Below is a small trained network, with its code and all its weights. Each question gives an input and a class and asks what happens when units are switched off, that is, made to give their printed mean instead of their output.

import numpy as np


def w(rows, s, z=0):
    codes = np.array(rows[::2]) - 128.0
    scale = np.full(codes.shape[1], s)
    scale[-1] = z or s
    return codes * scale


def norm(h):
    return h / np.sqrt((h * h).mean(-1, keepdims=True) + 1e-5)


def f(y):
    return np.maximum(y, 0)


def log_softmax(a):
    a = a - a.max(-1, keepdims=True)
    return a - np.log(np.exp(a).sum(-1, keepdims=True))


def net(x, mask):
    res = np.array(x, float).reshape(1, 6) / 4 @ E
    u = 0
    for l in range(3):
        y = f(norm(res) @ A[l][:, :-1].T + A[l][:, -1])
        res = res + np.where(mask[u : u + 5], y, B[l][:, -1]) @ B[l][:, :-1]
        u += 5
    return log_softmax(norm(res)[-1] @ U[:, :-1].T + U[:, -1])


A, B = {}, {}
E = w([
[138,159,191,244,144,111,204,123],'x0',
[169,139,185,75,87,20,88,233],'x1',
[171,80,209,209,173,137,146,126],'x2',
[131,71,158,104,102,140,84,2],'x3',
[25,193,164,89,110,90,187,65],'x4',
[175,228,111,166,164,51,112,148],'x5',
],0.003)
A[0] = w([
[47,157,98,41,117,110,153,160,76],'0.n1',
[50,165,86,58,103,121,194,173,3],'0.n2',
[133,241,234,191,165,15,123,125,108],'0.n3',
[211,98,105,196,172,158,98,253,101],'0.n4',
[127,212,89,204,159,130,135,173,91],'0.n5',
],0.0039,0.0046)
B[0] = w([
[57,150,103,161,141,147,116,138,179],'0.n1',
[3,226,165,192,81,155,73,195,148],'0.n2',
[147,131,46,104,150,39,200,116,254],'0.n3',
[179,224,204,140,153,79,177,156,246],'0.n4',
[180,123,67,109,161,92,156,57,192],'0.n5',
],0.0046,0.0029)
A[1] = w([
[91,105,98,130,159,178,140,5,182],'1.n1',
[59,158,133,103,61,169,187,197,51],'1.n2',
[110,154,95,253,175,212,161,96,2],'1.n3',
[189,160,38,211,184,252,108,117,177],'1.n4',
[125,148,65,212,171,193,104,89,44],'1.n5',
],0.0042,0.0022)
B[1] = w([
[216,87,114,133,148,245,234,183,254],'1.n1',
[75,221,23,128,216,101,129,146,161],'1.n2',
[103,38,79,75,10,182,53,98,199],'1.n3',
[61,61,65,41,132,74,255,100,246],'1.n4',
[152,60,57,63,55,149,180,125,180],'1.n5',
],0.0039,0.0036)
A[2] = w([
[153,84,192,218,121,154,165,104,102],'2.n1',
[138,182,160,164,116,62,159,40,119],'2.n2',
[129,129,91,32,133,91,126,134,178],'2.n3',
[168,122,132,156,175,139,151,228,84],'2.n4',
[135,107,254,224,149,176,143,108,3],'2.n5',
],0.006,0.0019)
B[2] = w([
[129,159,171,40,105,195,100,156,198],'2.n1',
[171,128,124,203,191,86,203,169,209],'2.n2',
[138,61,147,215,129,114,97,105,255],'2.n3',
[161,171,181,114,161,110,175,52,194],'2.n4',
[196,186,215,1,112,142,55,183,167],'2.n5',
],0.0063,0.0041)
U = w([
[130,60,115,146,96,83,4,139,105],'0',
[194,153,223,77,125,161,107,156,132],'1',
[1,203,97,138,109,136,86,167,110],'2',
[115,154,141,200,102,163,73,103,2],'3',
[170,159,121,185,169,51,212,136,177],'4',
[112,55,90,101,107,217,177,77,172],'5',
],0.012,0.0062)

Each question gives the input, the list of numbers given to net, and the class t.
The units are the neurons (one row each of A and B). Each row of codes is followed by its name. A weight is (code - 128) times the scale printed after its matrix; where a second scale follows, it is the last column's (A, B and U).
mask holds one flag per neuron, layer by layer. A switched-off neuron (its flag False) gives its mean, the last column of its row in B, instead of its output. The means were averaged over made-up inputs and are rounded, as every weight is.
A unit's drop is (log p(t) with every unit on - log p(t) with that unit switched off) / (log p(t) with every unit on - log p(t) with every unit switched off).
The circuit of an input: a set's keep is (log p(t) with only the set's units on - log p(t) with every unit switched off) / (log p(t) with every unit on - log p(t) with every unit switched off). Starting from the 12 units with the biggest drops (on a tie, the unit counted first), units are removed one at a time, each time the one whose removal leaves the highest keep (on an exact tie, the one counted first), for as long as the keep stays at least 0.8.
units of the circuit, in order: the units of the circuit, biggest drop first
most important unit: the unit with the biggest drop
k most important neurons: the k neurons with the biggest drops, biggest first
k most important neurons of layer l: the k neurons of layer l with the biggest drops, biggest first
drop of u: that unit's drop, to one decimal
input [8,-8,-7,-6,2,2], class 5: most important unit => 1.n3
input [0,-4,4,5,4,-8], class 1: units of the circuit, in order => (2.n5, 1.n4, 0.n3)
input [-4,-1,8,6,2,-4], class 1: units of the circuit, in order => (2.n5, 1.n4)
input [-1,8,1,6,8,-2], class 4: units of the circuit, in order => (2.n2, 2.n1)
input [8,-2,-3,6,-4,3], class 5: units of the circuit, in order => (0.n4, 1.n3)
input [-5,0,-3,-3,-6,-8], class 0: units of the circuit, in order => (1.n1, 2.n3)
input [-7,6,4,1,1,5], class 0: 2 most important neurons => (1.n1, 2.n3)
input [8,6,5,8,7,-4], class 1: 3 most important neurons => (2.n5, 2.n1, 1.n4)
input [-4,-6,2,-6,7,0], class 2: 3 most important neurons => (0.n2, 1.n2, 0.n1)
input [-8,-6,0,-8,5,1], class 2: 2 most important neurons => (0.n2, 1.n2)
input [6,3,7,2,-7,0], class 1: 2 most important neurons => (2.n5, 2.n1)
input [-2,1,-7,6,6,0], class 2: 2 most important neurons of layer 0 => (0.n1, 0.n2)
input [-1,-4,7,8,7,-7], class 1: 2 most important neurons => (2.n5, 1.n4)
input [6,-7,4,5,8,5], class 5: units of the circuit, in order => (1.n3)
input [-3,-2,-7,-4,-2,-8], class 2: drop of 0.n2 => 0.3
input [-5,6,-3,2,7,-5], class 2: drop of 0.n1 => 0.2
input [3,5,6,-7,-4,-6], class 1: drop of 2.n5 => 0.2
input [5,-2,2,-4,-7,-5], class 1: drop of 0.n4 => 1.7
